In the rows, 66 means zero.

The rows of 60 points, shuffled:
Each row stands for one point.
v1:   72   110    62    40    50    69    38    67    73    40    62    80    31    87    73    58   101    64    66    83    60    67    28    57    70    92    64    57    74
v2:   98   104    74    32    59    61    34    48    80    58    62    90    60    75    60    68   104    61    64    71    80    60    30    56    68    80    82    52    83
v3:   55    25    56    50    44    46    81    61    59    64    47    61    57    74    60    60    58   105    67    43    46    12    89    71    63    59    71    78    76
v4:   81    54    39    71   103    75    77    73    36    45    55    55    59    59    72    54    47    64    43    98    44    83    78    33    90    41    65    48    58
v5:   48    48    50    63    70   103    94    76    73    86    85    67    88    72    75    64    42    25    72    56    85    92    82    63    39    59    39    61    57
v6:   84   102    63    32    56    59    48    42    78    47    65    93    56    73    72    81   101    46    68    68    66    65    25    61    77    88    85    63    84
v7:   85   110    67    53    57    81    41    52    67    60    62    74    42    74    54    46   111    75    71    59    80    73    27    67    75    86    87    70    76
v8:   62    56    57    80    71    75    90    98    52   113    89    50    87    62    78    79    53    40    50    71    73    92    71    61    25    65    47    67    70
v9:   85    55    37    88   111    80    74    59    31    61    55    52    65    52    71    49    54    67    49    72    57    88    79    47    95    38    87    63    51
v10:   57    64    71    79   115    46    60    46    68    52    40    69    64    48    66    68    40    51    59    94    61    60    86    39    81    51   110    50    63
v11:   53    27    96    87    61    81    72    93    86    73    74    63    79    63    51    56    42    32    52    69    79    87    74    71    48    93    55    90    88
v12:   69    61    61    75    62    97    87    90    62    83    80    39    65    71    76    61    41    23    55    82    70    81    89    62    35    61    21    57    69
v13:   64    56    59    75    64    98    79    87    52    93    81    41    71    74    77    64    44    22    54    89    61    80    81    68    35    66    24    63    71
v14:   75   108    54    36    55    72    53    63    75    32    62    78    38    90    76    64    94    59    75    81    55    69    24    56    71    98    65    59    71
v15:   58    54    73    78    73    79    94    98    63   104    85    47    75    53    81    80    67    41    52    57    78   100    85    54    36    60    34    59    67
v16:   66    63    76    94    52    57    94    84    96    78    61    58    82    77    34    74    53    40    67    89    83    92    85    96    34    55    44    79    60
v17:   59    56    65    78   112    52    54    48    69    57    35    65    66    46    53    74    44    50    63    92    49    68    80    37    83    48   109    51    70
v18:   73    87    49    45    74    68    68    63    79    63    45    95    23    91    62    58   113    57    54    79    79    71    42    52    54    81    90    73    85
v19:   67    49    51    80   105    53    63    69    61    41    50    64    66    59    50    61    44    70    48    95    52    86    72    40   104    38    97    64    54
v20:   79    67    64    97    75    97    90    76    54   100    85    44    70    61    81    57    41    31    55    59    97    82    89    80    43    64    43    76    61
v21:   37    61    65    84   117    52    66    77    68    63    38    58    58    41    61    76    58    78    57    84    51    84    78    37    85    48   101    50    68
v22:   77   116    67    61    65    67    44    53    64    57    67    85    35    75    78    47   102    67    67    63    88    63    28    76    78    90    85    81    62
v23:   38    67    58    82   113    48    71    76    69    65    41    56    62    45    58    73    49    78    59    92    55    79    75    32    83    51   110    52    68
v24:   77    63    89    88    60    41    93    68    96    77    61    66    94    73    50    74    51    28    60    88    89    78    90    96    37    57    52    72    65
v25:   69    66    70    77    72    92    86    91    58    79    84    46    65    70    86    57    35    25    52    84    80    76    90    67    38    64    20    60    65
v26:   79   110    61    55    58    72    39    51    67    56    64    78    32    76    68    54   108    69    72    60    79    76    28    73    78    89    85    79    70
v27:   53    53    79    96    57    77    74    91    95    89    80    55    73    67    48    73    33    25    64    72    83    91    84    71    35    68    47    78    74
v28:   55    48    65    70    70    95    90    79    67    92    92    74    77    68    82    53    39    31    61    65   101    85    86    64    39    47    37    58    54
v29:   72    55    59    82    67    94    88    87    66    99    84    48    76    66    74    68    44    22    54    61    84    89    90    60    37    57    33    66    69
v30:   59    41    50    82    66    59    86    59    92    66    43    76    29    90    38    66    44    74    17    69    57    67    64    42    67    55    92    72    77
v31:   86    98    66    36    57    53    26    42    67    65    69    94    56    77    73    79   106    53    60    81    64    64    25    67    66    82    85    65    77
v32:   61    44    64    64    73   109    79    81    70    99    84    62    87    68    60    53    46    39    63    65    93    86    82    59    31    48    39    50    60
v33:   83    58    28    82   113    82    84    55    34    52    53    52    75    55    73    56    54    61    53    68    54    90    75    45    99    50    88    68    52
v34:   48    60    55    85   116    56    59    62    70    58    36    61    53    53    53    65    40    65    65    94    50    71    79    39    85    45   107    52    63
v35:   54    35    66    70    68    98    86    75    68    97    86    72    70    62    77    65    55    31    69    58    85   100    92    62    39    51    28    54    59
v36:   92    57    42    83   113    91    73    60    34    61    52    49    72    51    61    46    57    73    52    71    64    87    74    43    93    37    85    59    55
v37:   90   100    70    37    55    54    37    45    77    54    65    97    50    76    72    76   104    50    64    72    73    64    29    59    73    83    82    61    82
v38:   73    63    67    71    66   107    83    89    61    84    73    37    72    69    63    59    44    30    56    79    71    80    85    55    36    61    18    54    71
v39:   73    62    76    83    58    51    97    60    97    73    59    62   101    73    41    89    50    22    72    82    76    83    84    92    39    66    50    73    68
v40:   65    60    71    74   113    61    55    48    69    56    34    61    71    46    45    71    45    58    65    92    53    64    79    34    79    43   109    44    70
v41:   80    53    90    85    59    46    85    68    98    81    53    65    85    69    43    89    66    26    69    79    77    90    94    93    41    57    39    68    66
v42:   81    56    84    88    57    46    87    68    97    80    57    67    92    74    37    84    54    25    64    86    81    83    85    92    38    55    51    73    67
v43:   75   116    56    55    58    79    52    47    66    48    62    80    44    76    66    62   102    65    78    55    77    78    23    75    83    98    83    82    70
v44:   62    57    64    76    67    80    97   100    61   105    86    44    86    57    76    79    55    40    51    60    83    95    79    51    31    60    45    64    71
v45:   81    52    36    83   111    79    69    55    21    72    57    52    69    54    71    55    55    69    51    83    52    91    73    55    89    43    86    68    50
v46:   76    53    79    87    60    51    81    69    86    88    63    63    98    75    42    88    56    26    64    92    69    84    81    96    30    56    56    73    64
v47:   69    71    67   105    59    69   101    68    89    72    61    48    85    73    42    70    53    43    80    71    78    99    86   103    46    74    59    84    60
v48:   76    61    59    93    71   100    86    75    56   104    82    37    70    64    71    61    48    28    64    54    85    91    89    75    44    60    46    76    67
v49:   57    40    56    70    70    99    85    80    72    99    91    69    79    70    72    60    44    34    67    64    90    93    83    61    35    50    36    57    58
v50:   73   107    57    43    54    61    38    61    77    51    70    90    36    85    68    64   107    67    67    70    77    71    22    56    75    86    78    69    73
v51:   81    48    36    75   108    71    78    63    36    53    61    61    68    54    71    59    51    64    41    86    54    87    79    32    92    35    81    53    52
v52:   58    60    87    99    59    49   101    96    93    81    62    62    81    60    47    89    72    57    63    80    80   102    84    87    34    60    44    70    60
v53:   81    62    68    87    74   112    86    78    56   104    80    33    74    60    61    54    50    35    66    52    87    88    84    72    39    62    46    71    65
v54:   73    68    75   108    60    66    93    73    88    82    61    50    80    75    36    65    59    44    72    76    83    97    88   108    43    64    52    87    57
v55:   62    65    57    76    63   100    98    88    66    73    74    39    74    72    79    70    40    17    62    71    64    80    83    63    42    68    22    59    68
v56:   57    39    56    69    71    98    77    75    61   108    90    70    81    74    73    63    46    34    66    73    80    93    78    67    30    56    39    60    55
v57:   55    70    88    93    56    43   106    93    85    79    70    61    84    62    52    77    56    55    56    89    93    89    77    87    31    62    53    75    56
v58:   83    50    41    87   116    80    73    59    36    61    52    54    61    50    76    54    68    69    48    69    56    98    86    49   101    41    77    61    49
v59:   79   111    68    37    54    73    36    71    77    44    60    73    41    88    63    50   100    70    69    85    64    64    25    53    67    87    61    48    74
v60:   57    65    80    93    57    46   105    97    92    81    64    55    89    64    42    82    62    56    62    87    82    94    75    85    32    62    51    76    66

Each point, then its row:
κ>ψ v50
ψ>γ>κ>ω v36
ω>γ v29
ω>φ>φ>κ v46
ω>γ>κ v48
κ>ψ>κ>ψ v22
κ v18
ω>γ>κ>ω v53
ω>γ>ω v49
ω>γ>ω>γ v5
ψ>ω v34
ω>γ>γ>ω v38
ω>γ>ω>ψ v28
ω>γ>γ>κ v13
ω>γ>ω>ω v32
κ>ψ>γ>γ v14
ψ>ω>φ v17
ψ>ω>φ>ψ v10
ψ>γ>κ>γ v33
ω>φ>φ>γ v39
ψ>γ>κ v9
κ>ψ>φ>ω v2
κ>ψ>φ v37
ω>φ>κ v54
ψ>ω>ψ>φ v21
ω>γ>γ v12
ψ>ω>φ>ω v40
ω>γ>κ>ψ v20
ω>φ v16
ψ>γ>κ>φ v58
ω>φ>φ>φ v41
κ>ψ>κ v26
ω>γ>ω>φ v35
κ>ψ>κ>ω v7
γ v3
ω>γ>ψ>κ v8
κ>ψ>φ>γ v6
ω v27
ω>φ>ψ>φ v52
κ>ψ>κ>γ v43
ω>γ>ψ v44
ω>γ>ψ>φ v15
ω>φ>ψ v60
κ>ψ>φ>κ v31
ω>φ>φ>ψ v24
ψ>γ v51
ψ>ω>ψ v23
κ>ψ>γ v1
ω>γ>γ>γ v55
κ>ψ>γ>ω v59
ψ>γ>γ v4
ω>γ>γ>ψ v25
base v30
ω>γ>ω>κ v56
ψ>γ>κ>κ v45
ω>φ>φ v42
ω>φ>κ>γ v47
ω>κ v11
ψ v19
ω>φ>ψ>ψ v57

